Here is a tiny trained network, its code and every weight. The questions are about switching its units off for an input and a class, where a switched-off unit gives its printed mean instead of its output.

import numpy as np


def w(rows, s, z=0):
    codes = np.array(rows[::2]) - 128.0
    scale = np.full(codes.shape[1], s)
    scale[-1] = z or s
    return codes * scale


def f(y):
    return y / 2 * (1 + np.tanh(0.7978845608 * (y + 0.044715 * y**3)))


def log_softmax(a):
    a = a - a.max(-1, keepdims=True)
    return a - np.log(np.exp(a).sum(-1, keepdims=True))


def net(x, mask):
    res = np.array(x, float).reshape(1, 6) / 4 @ E
    y = f(res @ A[0][:, :-1].T + A[0][:, -1])
    res = res + np.where(mask, y, B[0][:, -1]) @ B[0][:, :-1]
    return log_softmax(res[-1] @ U[:, :-1].T + U[:, -1])


A, B = {}, {}
E = w([
[125,130,133,130,129,126,128],'x0',
[129,125,131,130,130,131,130],'x1',
[124,122,130,126,126,125,132],'x2',
[7,131,8,218,39,248,87],'x3',
[92,212,92,240,18,8,244],'x4',
[180,2,211,239,15,123,55],'x5',
],0.0051)
A[0] = w([
[70,250,39,25,217,145,211,253],'N0',
[77,245,28,33,222,179,184,252],'N1',
[36,79,50,75,166,239,28,204],'N2',
[48,73,63,96,151,237,31,138],'N3',
[15,175,12,253,9,122,205,84],'N4',
[179,15,215,216,28,180,30,179],'N5',
[197,12,226,237,33,64,95,201],'N6',
[195,10,225,228,21,142,37,206],'N7',
[241,94,235,18,223,137,67,194],'N8',
[20,102,31,164,77,238,38,229],'N9',
[52,32,91,111,127,243,18,157],'N10',
[225,73,219,4,239,97,43,199],'N11',
[187,196,186,144,121,16,231,156],'N12',
[201,184,199,160,111,20,235,150],'N13',
[191,11,220,223,19,99,64,219],'N14',
[24,191,18,222,45,106,186,152],'N15',
[180,203,172,122,160,23,229,252],'N16',
[219,43,224,214,42,33,181,151],'N17',
[182,199,179,153,116,24,230,197],'N18',
],0.0051,0.0046)
B[0] = w([
[58,228,116,26,237,83,224,234],'N0',
[34,240,117,15,248,183,189,228],'N1',
[102,207,25,41,237,249,19,203],'N2',
[206,223,21,26,156,222,10,179],'N3',
[15,21,252,237,193,225,249,219],'N4',
[200,14,85,224,28,184,27,239],'N5',
[210,32,200,218,8,99,41,242],'N6',
[201,10,114,236,15,173,27,254],'N7',
[7,14,232,247,211,238,218,239],'N8',
[64,79,64,150,209,245,47,232],'N9',
[172,98,18,116,169,246,8,197],'N10',
[16,33,255,225,219,240,252,247],'N11',
[236,209,44,41,53,14,207,194],'N12',
[246,202,80,50,11,9,152,194],'N13',
[197,13,180,225,14,136,39,252],'N14',
[15,121,244,164,202,186,236,218],'N15',
[172,170,160,67,115,23,248,228],'N16',
[225,62,192,186,9,52,32,208],'N17',
[218,196,112,55,48,18,235,206],'N18',
],0.0048,0.0077)
U = w([
[22,145,225,126,228,179,234,253],'0',
[88,33,242,227,98,195,140,166],'1',
[202,231,40,39,127,20,200,108],'2',
[238,136,121,127,24,18,76,34],'3',
[96,240,26,25,197,189,33,48],'4',
[189,84,1,142,104,198,12,14],'5',
],0.0053,0.0037)

Each question gives the input, the list of numbers given to net, and the class t.
The units are the neurons (one row each of A and B). Each row of codes is followed by its name. A weight is (code - 128) times the scale printed after its matrix; where a second scale follows, it is the last column's (A, B and U).
mask holds one flag per neuron, in row order. A switched-off neuron (its flag False) gives its mean, the last column of its row in B, instead of its output. The means were averaged over made-up inputs and are rounded, as every weight is.
A unit's drop is (log p(t) with every unit on - log p(t) with that unit switched off) / (log p(t) with every unit on - log p(t) with every unit switched off).
The circuit of an input: a set's keep is (log p(t) with only the set's units on - log p(t) with every unit switched off) / (log p(t) with every unit on - log p(t) with every unit switched off). Starting from the 12 units with the biggest drops (on a tie, the unit counted first), units are removed one at a time, each time the one whose removal leaves the highest keep (on an exact tie, the one counted first), for as long as the keep stays at least 0.8.
units of the circuit, in order: the units of the circuit, biggest drop first
k most important neurons: the k neurons with the biggest drops, biggest first
drop of u: that unit's drop, to one decimal
input [0,6,5,5,8,0], class 0: units of the circuit, in order : N15, N7
input [2,-2,-4,2,-8,-6], class 4: units of the circuit, in order : N2
input [-6,-5,4,5,0,2], class 5: units of the circuit, in order : N11, N8
input [-3,5,-7,0,1,6], class 3: units of the circuit, in order : N11, N8
input [2,-5,-6,0,7,-5], class 2: 3 most important neurons : N11, N8, N12
input [5,6,4,2,0,-8], class 4: 4 most important neurons : N11, N8, N4, N2
input [3,5,1,0,4,-6], class 2: 2 most important neurons : N11, N8
input [-4,-7,-5,4,0,8], class 5: 2 most important neurons : N11, N8
input [2,-1,-4,-8,6,0], class 2: drop of N16 : 0.1
input [3,-4,4,0,4,4], class 3: drop of N11 : 0.3
input [-4,5,-7,-6,4,-4], class 2: drop of N0 : 0.0
